Below is a small trained network, with its code and all its weights. Each question gives an input and a target symbol and asks what happens when units are switched off, that is, made to give their printed mean instead of their output.

import numpy as np


def w(rows, s, z=0):
    codes = np.array(rows[::2]) - 128.0
    scale = np.full(codes.shape[1], s)
    scale[-1] = z or s
    return codes * scale


def norm(h):
    return h / np.sqrt((h * h).mean(-1, keepdims=True) + 1e-5)


def f(y):
    return y / 2 * (1 + np.tanh(0.7978845608 * (y + 0.044715 * y**3)))


def softmax(a):
    e = np.exp(a - a.max(-1, keepdims=True))
    return e / e.sum(-1, keepdims=True)


def log_softmax(a):
    a = a - a.max(-1, keepdims=True)
    return a - np.log(np.exp(a).sum(-1, keepdims=True))


def net(x, mask):
    ids = ['αβγδεηθλμξπσφψω'.index(c) for c in x.split()]
    T = len(ids)
    res = E[ids] + P[:T]
    u = 0
    for l in range(2):
        r = norm(res)
        for j in range(3):
            rows = slice(2 * j, 2 * j + 2)
            q, k, v = (r @ M[l][rows].T for M in (Q, K, V))
            z = softmax(np.where(np.tri(T) > 0, q @ k.T / 2**0.5, -1e9)) @ v
            o = O[l][rows]
            res = res + np.where(mask[u + j], z, o[:, -1]) @ o[:, :-1]
        u += 3
        y = f(norm(res) @ A[l][:, :-1].T + A[l][:, -1])
        res = res + np.where(mask[u : u + 8], y, B[l][:, -1]) @ B[l][:, :-1]
        u += 8
    return log_softmax(norm(res)[-1] @ U[:, :-1].T + U[:, -1])


Q, K, V, O, A, B = {}, {}, {}, {}, {}, {}
E = w([
[164,150,172,115,114,192],'α',
[82,85,131,146,130,111],'β',
[147,117,160,161,212,100],'γ',
[116,127,95,191,87,120],'δ',
[126,102,62,124,145,42],'ε',
[125,100,54,133,139,47],'η',
[173,183,12,122,127,56],'θ',
[176,156,52,155,157,65],'λ',
[123,116,61,116,148,58],'μ',
[98,146,118,35,184,134],'ξ',
[154,222,149,86,116,126],'π',
[125,87,201,6,71,138],'σ',
[119,108,55,126,135,57],'φ',
[141,71,121,106,159,242],'ψ',
[114,155,28,43,140,125],'ω',
],0.017)
P = w([
[253,51,14,96,234,134],'0',
[125,82,70,176,219,171],'1',
[99,103,70,179,181,165],'2',
[89,122,81,169,159,157],'3',
[82,125,90,165,139,148],'4',
[76,134,103,155,121,139],'5',
[77,136,100,155,94,131],'6',
[76,134,107,156,71,117],'7',
[81,146,108,147,59,113],'8',
],0.0058)
Q[0] = w([
[126,191,210,141,86,255],'L0H0',
[34,126,134,197,56,127],'L0H0',
[152,87,36,107,158,41],'L0H1',
[178,61,173,59,122,222],'L0H1',
[74,117,83,62,126,163],'L0H2',
[140,153,138,145,55,113],'L0H2',
],0.0079)
K[0] = w([
[108,157,202,116,1,224],'L0H0',
[104,24,81,207,61,115],'L0H0',
[219,78,60,137,208,101],'L0H1',
[204,159,155,47,114,106],'L0H1',
[47,127,107,47,117,140],'L0H2',
[118,115,109,184,74,128],'L0H2',
],0.0073)
V[0] = w([
[226,108,147,191,146,163],'L0H0',
[89,62,178,115,163,180],'L0H0',
[188,138,157,196,133,160],'L0H1',
[102,254,124,125,167,108],'L0H1',
[84,125,165,193,140,63],'L0H2',
[161,94,148,92,226,96],'L0H2',
],0.0079)
O[0] = w([
[116,248,123,68,100,202,158],'L0H0',
[165,71,19,98,2,134,4],'L0H0',
[163,144,97,228,153,163,151],'L0H1',
[143,109,181,224,40,72,186],'L0H1',
[85,173,114,39,89,170,96],'L0H2',
[236,193,91,105,134,64,197],'L0H2',
],0.006,0.0031)
A[0] = w([
[126,218,183,129,22,107,43],'L0N0',
[116,75,195,91,217,155,104],'L0N1',
[211,192,136,145,148,9,90],'L0N2',
[136,85,106,174,38,112,90],'L0N3',
[97,2,91,41,156,52,2],'L0N4',
[188,160,144,119,185,95,111],'L0N5',
[172,62,128,93,148,216,81],'L0N6',
[80,96,24,118,193,45,227],'L0N7',
],0.0084,0.0062)
B[0] = w([
[127,61,140,60,186,169,166],'L0N0',
[213,116,101,168,123,73,130],'L0N1',
[51,109,102,102,72,159,220],'L0N2',
[137,168,185,155,156,103,132],'L0N3',
[73,191,164,146,53,188,155],'L0N4',
[61,109,157,205,50,145,178],'L0N5',
[99,79,84,2,139,132,127],'L0N6',
[144,164,63,199,168,107,255],'L0N7',
],0.0085,0.009)
Q[1] = w([
[109,153,79,124,53,198],'L1H0',
[54,108,113,174,126,76],'L1H0',
[57,232,75,185,126,159],'L1H1',
[131,126,255,62,77,141],'L1H1',
[158,156,5,203,138,147],'L1H2',
[174,9,190,172,168,220],'L1H2',
],0.0089)
K[1] = w([
[124,80,126,138,177,135],'L1H0',
[64,153,118,136,165,122],'L1H0',
[108,193,170,174,97,132],'L1H1',
[125,148,183,86,104,160],'L1H1',
[175,96,116,174,140,90],'L1H2',
[154,119,128,124,151,254],'L1H2',
],0.016)
V[1] = w([
[189,43,197,147,176,49],'L1H0',
[86,165,168,104,81,190],'L1H0',
[149,126,80,212,89,80],'L1H1',
[114,154,249,196,158,69],'L1H1',
[88,116,160,135,1,168],'L1H2',
[51,70,55,58,138,91],'L1H2',
],0.0063)
O[1] = w([
[70,145,70,162,135,223,2],'L1H0',
[152,119,185,208,101,99,118],'L1H0',
[148,112,214,3,175,162,203],'L1H1',
[207,120,29,78,102,146,148],'L1H1',
[172,182,51,80,231,134,126],'L1H2',
[212,159,194,218,122,153,113],'L1H2',
],0.0058)
A[1] = w([
[110,171,114,134,135,154,134],'L1N0',
[164,86,148,169,165,69,119],'L1N1',
[103,159,168,178,55,101,128],'L1N2',
[136,51,131,81,107,131,130],'L1N3',
[235,68,158,154,169,138,50],'L1N4',
[195,138,128,97,108,199,2],'L1N5',
[145,7,108,133,157,162,3],'L1N6',
[232,104,111,171,196,92,156],'L1N7',
],0.013,0.0064)
B[1] = w([
[157,85,147,158,120,115,225],'L1N0',
[168,153,67,77,144,125,189],'L1N1',
[88,127,125,198,119,144,253],'L1N2',
[105,69,153,141,115,105,132],'L1N3',
[64,112,155,189,102,211,136],'L1N4',
[188,206,156,120,74,136,138],'L1N5',
[70,115,98,123,171,253,137],'L1N6',
[160,139,9,70,149,31,235],'L1N7',
],0.014,0.0057)
U = w([
[238,167,140,131,56,177,164],'α',
[118,195,163,94,165,118,46],'β',
[106,151,122,93,101,147,62],'γ',
[178,129,205,139,253,141,193],'δ',
[117,129,127,110,111,128,26],'ε',
[135,127,138,123,126,119,16],'η',
[134,129,138,117,122,127,28],'θ',
[113,134,144,110,112,108,56],'λ',
[126,123,129,114,113,122,34],'μ',
[100,118,134,103,107,115,32],'ξ',
[82,142,140,254,90,113,153],'π',
[166,6,149,109,38,75,132],'σ',
[129,124,134,121,124,118,12],'φ',
[131,65,55,114,142,239,130],'ψ',
[146,137,45,117,144,40,254],'ω',
],0.0093,0.0037)

Each question gives the input, a string of symbols that net reads in full, and the target symbol t.
The units are the heads (2 rows each of Q, K, V and O) and the neurons (one row each of A and B). Each row of codes is followed by its name. A weight is (code - 128) times the scale printed after its matrix; where a second scale follows, it is the last column's (O, A, B and U).
mask holds one flag per unit, layer by layer, with each layer's heads first. A switched-off unit (its flag False) gives its mean, the last column of its rows in O or B, instead of its output. The means were averaged over made-up inputs and are rounded, as every weight is.
A unit's drop is (log p(t) with every unit on - log p(t) with that unit switched off) / (log p(t) with every unit on - log p(t) with every unit switched off).
The circuit of an input: a set's keep is (log p(t) with only the set's units on - log p(t) with every unit switched off) / (log p(t) with every unit on - log p(t) with every unit switched off). Starting from the 12 units with the biggest drops (on a tie, the unit counted first), units are removed one at a time, each time the one whose removal leaves the highest keep (on an exact tie, the one counted first), for as long as the keep stays at least 0.8.
units of the circuit, in order: the units of the circuit, biggest drop first
k most important neurons: the k neurons with the biggest drops, biggest first
top k neurons in layer l: the k neurons of layer l with the biggest drops, biggest first
which heads matter: for each layer, one digit per head in row order, 1 if its drop is at least 0.15 and else 0, layers parted by /
drop when u is switched off: that unit's drop, to one decimal
input π δ γ δ π, target δ: 3 most important neurons	L1N7; L1N2; L1N0
input β π π π π σ π, target σ: units of the circuit, in order	L0N0; L1N3; L0H1; L0N7
input ξ δ φ ψ π ξ, target π: units of the circuit, in order	L0H0; L1H2; L1N7
input π π α π, target α: which heads matter	010 / 111
input β π π β π π, target π: units of the circuit, in order	L1N7; L1N2
input γ π π η π β φ θ γ, target π: which heads matter	001 / 000
input δ λ λ α, target α: which heads matter	100 / 000
input ω ψ λ η π δ π, target δ: 2 most important neurons	L0N0; L1N7
input ξ λ ω δ ψ β λ, target π: units of the circuit, in order	L0N2; L0N5; L1N7
input σ φ δ π π λ π σ π, target σ: top 2 neurons in layer 1	L1N3; L1N2
input π θ δ λ θ, target π: which heads matter	110 / 001
input π π δ π ξ β ξ, target π: which heads matter	011 / 000
input δ ψ π ξ π ψ, target π: top 3 neurons in layer 0	L0N7; L0N0; L0N3
input π β δ σ γ β, target π: which heads matter	110 / 000
input ω β π π, target π: which heads matter	100 / 010
input γ δ α, target α: 2 most important neurons	L1N5; L0N2
input π π ψ δ π, target ψ: which heads matter	010 / 111
input π π ψ ψ δ φ β π, target ψ: top 2 neurons in layer 0	L0N7; L0N0
input α φ λ π λ, target π: which heads matter	110 / 001
input δ ξ δ π π γ π γ, target π: 2 most important neurons	L0N2; L1N7
input π π α θ π, target α: top neuron in layer 0	L0N0
input γ λ γ β β, target π: drop when L1N7 is switched off	0.3
